Below are the code and all the weights of a small trained network. Each question names an input and a target symbol and asks about switching units off, where a switched-off unit gives its printed mean instead of its output.

import numpy as np


def w(rows, s, z=0):
    codes = np.array(rows[::2]) - 128.0
    scale = np.full(codes.shape[1], s)
    scale[-1] = z or s
    return codes * scale


def norm(h):
    return h / np.sqrt((h * h).mean(-1, keepdims=True) + 1e-5)


def f(y):
    return np.maximum(y, 0)


def softmax(a):
    e = np.exp(a - a.max(-1, keepdims=True))
    return e / e.sum(-1, keepdims=True)


def log_softmax(a):
    a = a - a.max(-1, keepdims=True)
    return a - np.log(np.exp(a).sum(-1, keepdims=True))


def net(x, mask):
    ids = ['βδεηθλξπστφω'.index(c) for c in x.split()]
    T = len(ids)
    res = E[ids] + P[:T]
    r = norm(res)
    for j in range(2):
        rows = slice(2 * j, 2 * j + 2)
        q, k, v = (r @ M[0][rows].T for M in (Q, K, V))
        z = softmax(np.where(np.tri(T) > 0, q @ k.T / 2**0.5, -1e9)) @ v
        o = O[0][rows]
        res = res + np.where(mask[j], z, o[:, -1]) @ o[:, :-1]
    y = f(norm(res) @ A[0][:, :-1].T + A[0][:, -1])
    res = res + np.where(mask[2:14], y, B[0][:, -1]) @ B[0][:, :-1]
    return log_softmax(norm(res)[-1] @ U[:, :-1].T + U[:, -1])


Q, K, V, O, A, B = {}, {}, {}, {}, {}, {}
E = w([
[135,112,124,120,138],'β',
[134,103,141,113,111],'δ',
[126,126,122,122,145],'ε',
[145,115,132,125,147],'η',
[132,141,116,133,166],'θ',
[121,130,107,122,136],'λ',
[144,186,179,253,110],'ξ',
[94,118,112,111,100],'π',
[121,108,116,115,122],'σ',
[125,120,116,118,138],'τ',
[85,131,121,120,101],'φ',
[146,125,129,127,153],'ω',
],0.03)
P = w([
[154,93,112,119,191],'0',
[195,166,102,61,178],'1',
[109,174,190,15,219],'2',
[116,22,120,160,204],'3',
[195,101,93,142,113],'4',
[201,229,121,9,159],'5',
[162,179,72,148,176],'6',
[153,34,95,204,141],'7',
[47,41,192,118,214],'8',
[121,143,126,39,236],'9',
[241,199,79,130,56],'10',
[191,93,220,132,168],'11',
[52,47,43,134,211],'12',
],0.011)
Q[0] = w([
[135,203,137,12,152],'h0',
[9,123,111,152,249],'h0',
[143,120,71,158,108],'h1',
[102,174,186,184,140],'h1',
],0.019)
K[0] = w([
[75,9,142,251,137],'h0',
[212,201,78,195,46],'h0',
[106,143,184,94,145],'h1',
[168,100,45,48,100],'h1',
],0.017)
V[0] = w([
[146,225,124,251,225],'h0',
[233,45,223,77,102],'h0',
[175,99,78,122,104],'h1',
[168,178,140,198,49],'h1',
],0.02)
O[0] = w([
[179,161,223,178,139,91],'h0',
[8,222,123,123,54,159],'h0',
[83,68,102,179,132,134],'h1',
[175,107,66,142,50,4],'h1',
],0.018,0.014)
A[0] = w([
[75,160,121,100,98,74],'n0',
[215,107,92,114,200,154],'n1',
[134,203,94,158,142,141],'n2',
[97,135,132,184,138,95],'n3',
[149,95,72,108,146,130],'n4',
[103,74,112,252,123,199],'n5',
[147,151,218,148,75,144],'n6',
[79,147,70,150,115,173],'n7',
[152,154,136,159,110,162],'n8',
[63,97,167,141,136,132],'n9',
[188,177,157,175,133,254],'n10',
[192,178,91,106,94,180],'n11',
],0.022,0.0073)
B[0] = w([
[151,84,119,218,116,214],'n0',
[94,81,175,181,51,211],'n1',
[106,58,157,140,109,163],'n2',
[172,157,162,92,128,165],'n3',
[115,155,140,91,78,170],'n4',
[253,125,47,129,74,188],'n5',
[110,113,61,93,22,191],'n6',
[224,131,137,107,128,237],'n7',
[135,98,108,165,140,161],'n8',
[169,132,90,142,116,254],'n9',
[210,138,75,70,122,228],'n10',
[234,150,103,120,152,183],'n11',
],0.029,0.011)
U = w([
[55,68,165,113,79,109],'β',
[117,152,139,153,229,157],'δ',
[160,140,168,91,115,94],'ε',
[106,93,15,131,181,230],'η',
[169,50,204,131,159,126],'θ',
[19,168,59,158,74,91],'λ',
[126,193,148,249,137,164],'ξ',
[110,164,103,101,56,70],'π',
[109,147,132,114,93,4],'σ',
[148,198,128,58,159,173],'τ',
[97,179,139,188,42,38],'φ',
[52,40,92,30,133,101],'ω',
],0.015,0.0032)

Each question gives the input, a string of symbols that net reads in full, and the target symbol t.
The units are the heads (2 rows each of Q, K, V and O) and the neurons (one row each of A and B). Each row of codes is followed by its name. A weight is (code - 128) times the scale printed after its matrix; where a second scale follows, it is the last column's (O, A, B and U).
mask holds one flag per unit, heads first, then neurons. A switched-off unit (its flag False) gives its mean, the last column of its rows in O or B, instead of its output. The means were averaged over made-up inputs and are rounded, as every weight is.
A unit's drop is (log p(t) with every unit on - log p(t) with that unit switched off) / (log p(t) with every unit on - log p(t) with every unit switched off).
The circuit of an input: a set's keep is (log p(t) with only the set's units on - log p(t) with every unit switched off) / (log p(t) with every unit on - log p(t) with every unit switched off). Starting from the 12 units with the biggest drops (on a tie, the unit counted first), units are removed one at a time, each time the one whose removal leaves the highest keep (on an exact tie, the one counted first), for as long as the keep stays at least 0.8.
units of the circuit, in order: the units of the circuit, biggest drop first
top k neurons: the k neurons with the biggest drops, biggest first
which heads matter: for each layer, one digit per head in row order, 1 if its drop is at least 0.15 and else 0, layers parted by /
input σ τ β σ β η, target η: units of the circuit, in order -> h0; h1; n1; n0
input ω σ σ η ε τ λ τ π, target θ: units of the circuit, in order -> h0
input π ε β π, target τ: units of the circuit, in order -> h0; h1; n1; n0
input β β η, target ξ: units of the circuit, in order -> h0; n0; h1; n6
input π σ ε λ, target η: units of the circuit, in order -> h0; n0; n1; n6
input π λ ε λ λ π π, target θ: units of the circuit, in order -> h0; h1; n1
input σ β β σ λ, target ξ: top 4 neurons -> n0; n10; n6; n1
input ε σ θ η, target η: units of the circuit, in order -> h0; n0; n1; n6
input φ σ ω, target β: which heads matter -> 10
input φ ε τ η π β σ ω, target ξ: units of the circuit, in order -> h0; n10; h1; n6
input λ σ β λ λ λ λ β σ β, target ξ: units of the circuit, in order -> h0; n0; n10; n6
input λ π η π σ φ ε, target η: units of the circuit, in order -> h0; n1; n0; n6
input π σ σ σ β λ σ, target ξ: top 3 neurons -> n0; n10; n6
input η σ ε β, target η: units of the circuit, in order -> h0; n0; h1; n6
input β η τ σ ε σ β, target τ: units of the circuit, in order -> h1; n5; n7
input σ λ τ τ φ, target δ: top 4 neurons -> n1; n6; n10; n5
input σ β σ δ σ λ θ β, target θ: top 2 neurons -> n6; n1
input β β θ λ, target ξ: top 2 neurons -> n0; n6
input σ σ σ λ τ β δ, target δ: which heads matter -> 01
input θ ω σ λ τ, target η: top neuron -> n0
input σ π π σ π σ ε, target ω: which heads matter -> 10
input λ τ β σ, target δ: which heads matter -> 01
input δ λ ω λ β λ τ, target ξ: top neuron -> n0
input π λ σ σ δ, target η: which heads matter -> 11
input ε λ σ η π π π, target ω: which heads matter -> 10
input σ β σ θ, target ξ: top 2 neurons -> n0; n10
